Here is a tiny trained network, its code and every weight. The questions are about switching its units off for an input and a class, where a switched-off unit gives its printed mean instead of its output.

import numpy as np


def w(rows, s, z=0):
    codes = np.array(rows[::2]) - 128.0
    scale = np.full(codes.shape[1], s)
    scale[-1] = z or s
    return codes * scale


def f(y):
    return np.maximum(y, 0)


def log_softmax(a):
    a = a - a.max(-1, keepdims=True)
    return a - np.log(np.exp(a).sum(-1, keepdims=True))


def net(x, mask):
    res = np.array(x, float).reshape(1, 6) / 4 @ E
    y = f(res @ A[0][:, :-1].T + A[0][:, -1])
    res = res + np.where(mask, y, B[0][:, -1]) @ B[0][:, :-1]
    return log_softmax(res[-1] @ U[:, :-1].T + U[:, -1])


A, B = {}, {}
E = w([
[103,121,141,193,242,170,32],'x0',
[208,67,15,166,138,58,106],'x1',
[188,101,254,123,193,38,161],'x2',
[60,36,160,58,72,68,38],'x3',
[112,216,148,237,37,61,86],'x4',
[178,38,179,198,58,217,128],'x5',
],0.0083)
A[0] = w([
[112,190,123,118,141,61,110,84],'neuron 0',
[99,129,141,162,215,136,70,88],'neuron 1',
[76,178,152,91,141,127,143,125],'neuron 2',
[179,30,191,205,90,191,132,72],'neuron 3',
[108,174,134,201,71,70,74,89],'neuron 4',
[158,179,62,157,162,186,189,48],'neuron 5',
[110,157,110,48,187,113,139,119],'neuron 6',
[163,80,229,84,184,44,143,71],'neuron 7',
[118,65,120,54,163,157,130,58],'neuron 8',
[132,174,109,204,158,122,204,85],'neuron 9',
[100,123,138,123,98,88,189,61],'neuron 10',
[185,78,142,150,89,179,113,41],'neuron 11',
[204,122,147,130,82,152,109,89],'neuron 12',
[171,148,162,149,175,108,177,88],'neuron 13',
[92,166,81,102,145,120,120,120],'neuron 14',
[97,129,138,195,194,131,82,124],'neuron 15',
[129,68,118,80,174,151,166,119],'neuron 16',
[89,163,122,79,184,60,135,118],'neuron 17',
[89,212,98,119,179,81,120,2],'neuron 18',
[77,101,151,169,194,155,71,99],'neuron 19',
[92,160,91,111,171,73,133,73],'neuron 20',
[109,85,104,110,103,75,66,99],'neuron 21',
[33,166,4,124,53,204,75,79],'neuron 22',
[52,48,127,78,105,88,58,58],'neuron 23',
[81,73,164,104,92,81,53,162],'neuron 24',
[123,145,134,165,196,153,57,87],'neuron 25',
[140,148,121,71,81,87,189,121],'neuron 26',
[117,83,130,70,140,133,120,107],'neuron 27',
[125,90,186,148,96,191,131,84],'neuron 28',
[150,130,122,106,46,69,226,121],'neuron 29',
[100,214,159,216,52,82,94,43],'neuron 30',
[159,96,88,140,137,103,106,26],'neuron 31',
[172,163,207,171,115,49,114,98],'neuron 32',
[36,167,220,104,155,182,152,62],'neuron 33',
[150,154,95,82,159,84,93,66],'neuron 34',
[68,176,215,96,108,168,146,80],'neuron 35',
[178,95,48,161,135,60,103,100],'neuron 36',
[147,145,99,92,70,122,184,91],'neuron 37',
[59,151,171,112,107,168,139,91],'neuron 38',
[172,90,127,46,208,190,189,59],'neuron 39',
[185,214,122,171,174,159,190,108],'neuron 40',
[60,111,159,91,78,67,55,90],'neuron 41',
[129,119,132,70,71,137,198,116],'neuron 42',
[189,79,53,146,152,64,104,113],'neuron 43',
[108,132,135,176,208,142,47,133],'neuron 44',
],0.013,0.0054)
B[0] = w([
[159,100,90,166,63,197,140,183],'neuron 0',
[141,172,129,57,86,100,52,207],'neuron 1',
[188,98,90,140,124,113,172,182],'neuron 2',
[199,146,83,154,41,227,177,245],'neuron 3',
[42,114,25,132,149,187,127,210],'neuron 4',
[64,164,221,150,172,118,184,214],'neuron 5',
[158,116,79,167,64,199,146,211],'neuron 6',
[161,63,197,226,147,122,49,249],'neuron 7',
[26,108,87,142,171,162,101,200],'neuron 8',
[80,181,186,123,151,127,166,208],'neuron 9',
[142,159,128,69,118,126,59,162],'neuron 10',
[179,132,101,151,73,169,160,186],'neuron 11',
[143,135,120,130,86,141,150,170],'neuron 12',
[105,111,201,182,143,108,125,192],'neuron 13',
[147,103,122,160,68,156,142,175],'neuron 14',
[128,164,134,62,100,82,74,207],'neuron 15',
[74,110,86,139,127,168,92,204],'neuron 16',
[169,123,125,143,62,188,167,214],'neuron 17',
[155,118,110,144,68,199,172,185],'neuron 18',
[153,166,125,63,71,103,61,211],'neuron 19',
[166,125,106,139,65,177,144,184],'neuron 20',
[92,158,181,133,149,96,173,189],'neuron 21',
[167,9,238,227,148,112,30,254],'neuron 22',
[84,185,191,147,142,141,197,223],'neuron 23',
[97,209,188,130,141,158,188,225],'neuron 24',
[140,174,151,60,95,89,72,201],'neuron 25',
[158,179,141,53,94,127,69,201],'neuron 26',
[66,156,137,145,147,122,147,183],'neuron 27',
[176,126,94,146,86,159,167,195],'neuron 28',
[156,199,127,45,107,82,44,223],'neuron 29',
[18,73,34,95,161,149,117,230],'neuron 30',
[165,102,104,85,191,84,146,156],'neuron 31',
[72,26,155,198,175,156,33,212],'neuron 32',
[203,90,63,90,226,47,194,216],'neuron 33',
[175,94,102,146,65,190,155,177],'neuron 34',
[182,110,85,111,212,51,197,206],'neuron 35',
[191,82,85,92,207,48,210,204],'neuron 36',
[133,178,143,69,113,93,41,187],'neuron 37',
[173,99,109,120,174,67,175,181],'neuron 38',
[7,108,75,139,175,153,76,234],'neuron 39',
[78,178,206,162,125,125,197,240],'neuron 40',
[91,185,187,140,147,142,174,213],'neuron 41',
[148,165,123,64,90,82,49,196],'neuron 42',
[178,93,80,76,210,38,206,212],'neuron 43',
[151,189,124,64,91,74,66,225],'neuron 44',
],0.011,0.014)
U = w([
[151,199,134,40,72,83,43,139],'0',
[204,84,74,104,212,50,219,168],'1',
[58,219,237,157,140,141,217,11],'2',
[6,83,32,127,156,182,87,211],'3',
[176,22,231,222,143,126,34,75],'4',
[209,131,81,155,26,217,186,4],'5',
],0.013,0.0045)

Each question gives the input, the list of numbers given to net, and the class t.
The units are the neurons (one row each of A and B). Each row of codes is followed by its name. A weight is (code - 128) times the scale printed after its matrix; where a second scale follows, it is the last column's (A, B and U).
mask holds one flag per neuron, in row order. A switched-off neuron (its flag False) gives its mean, the last column of its row in B, instead of its output. The means were averaged over made-up inputs and are rounded, as every weight is.
A unit's drop is (log p(t) with every unit on - log p(t) with that unit switched off) / (log p(t) with every unit on - log p(t) with every unit switched off).
The circuit of an input: a set's keep is (log p(t) with only the set's units on - log p(t) with every unit switched off) / (log p(t) with every unit on - log p(t) with every unit switched off). Starting from the 12 units with the biggest drops (on a tie, the unit counted first), units are removed one at a time, each time the one whose removal leaves the highest keep (on an exact tie, the one counted first), for as long as the keep stays at least 0.8.
units of the circuit, in order: the units of the circuit, biggest drop first
top k neurons: the k neurons with the biggest drops, biggest first
drop of u: that unit's drop, to one decimal
input [5,2,-3,-7,3,7], class 2: top 2 neurons -> (neuron 5; neuron 40)
input [-4,-7,8,6,-5,3], class 4: units of the circuit, in order -> (neuron 7)
input [1,1,-2,-2,-1,-3], class 5: top 2 neurons -> (neuron 7; neuron 32)
input [-2,5,6,-1,-6,-1], class 3: top 3 neurons -> (neuron 39; neuron 22; neuron 16)
input [7,-5,4,7,8,-2], class 3: top 2 neurons -> (neuron 30; neuron 4)
input [-2,-4,5,5,-5,7], class 5: top 2 neurons -> (neuron 3; neuron 22)
input [-5,-7,-7,-5,7,6], class 1: units of the circuit, in order -> (neuron 35; neuron 38)
input [8,2,-3,8,0,5], class 0: top 4 neurons -> (neuron 19; neuron 44; neuron 1; neuron 40)
input [-3,-6,0,7,-7,7], class 2: top 2 neurons -> (neuron 23; neuron 24)
input [-7,7,7,4,-7,-4], class 0: top 3 neurons -> (neuron 29; neuron 26; neuron 22)
input [-8,-8,7,-7,-5,6], class 0: top 3 neurons -> (neuron 42; neuron 29; neuron 26)
input [3,-7,0,8,2,4], class 2: top 4 neurons -> (neuron 24; neuron 41; neuron 23; neuron 43)
input [4,-8,-8,-2,-7,-1], class 1: top 3 neurons -> (neuron 33; neuron 35; neuron 7)
input [-4,-6,-1,-6,-8,-3], class 3: units of the circuit, in order -> (neuron 39)
input [-3,-7,-8,-8,-7,8], class 2: top 2 neurons -> (neuron 5; neuron 40)
input [7,5,0,-3,-2,-4], class 0: drop of neuron 27 -> 0.0
input [-2,7,-8,-6,7,-8], class 4: drop of neuron 24 -> 0.1
input [-7,-6,-4,-4,-2,6], class 0: drop of neuron 42 -> 0.3
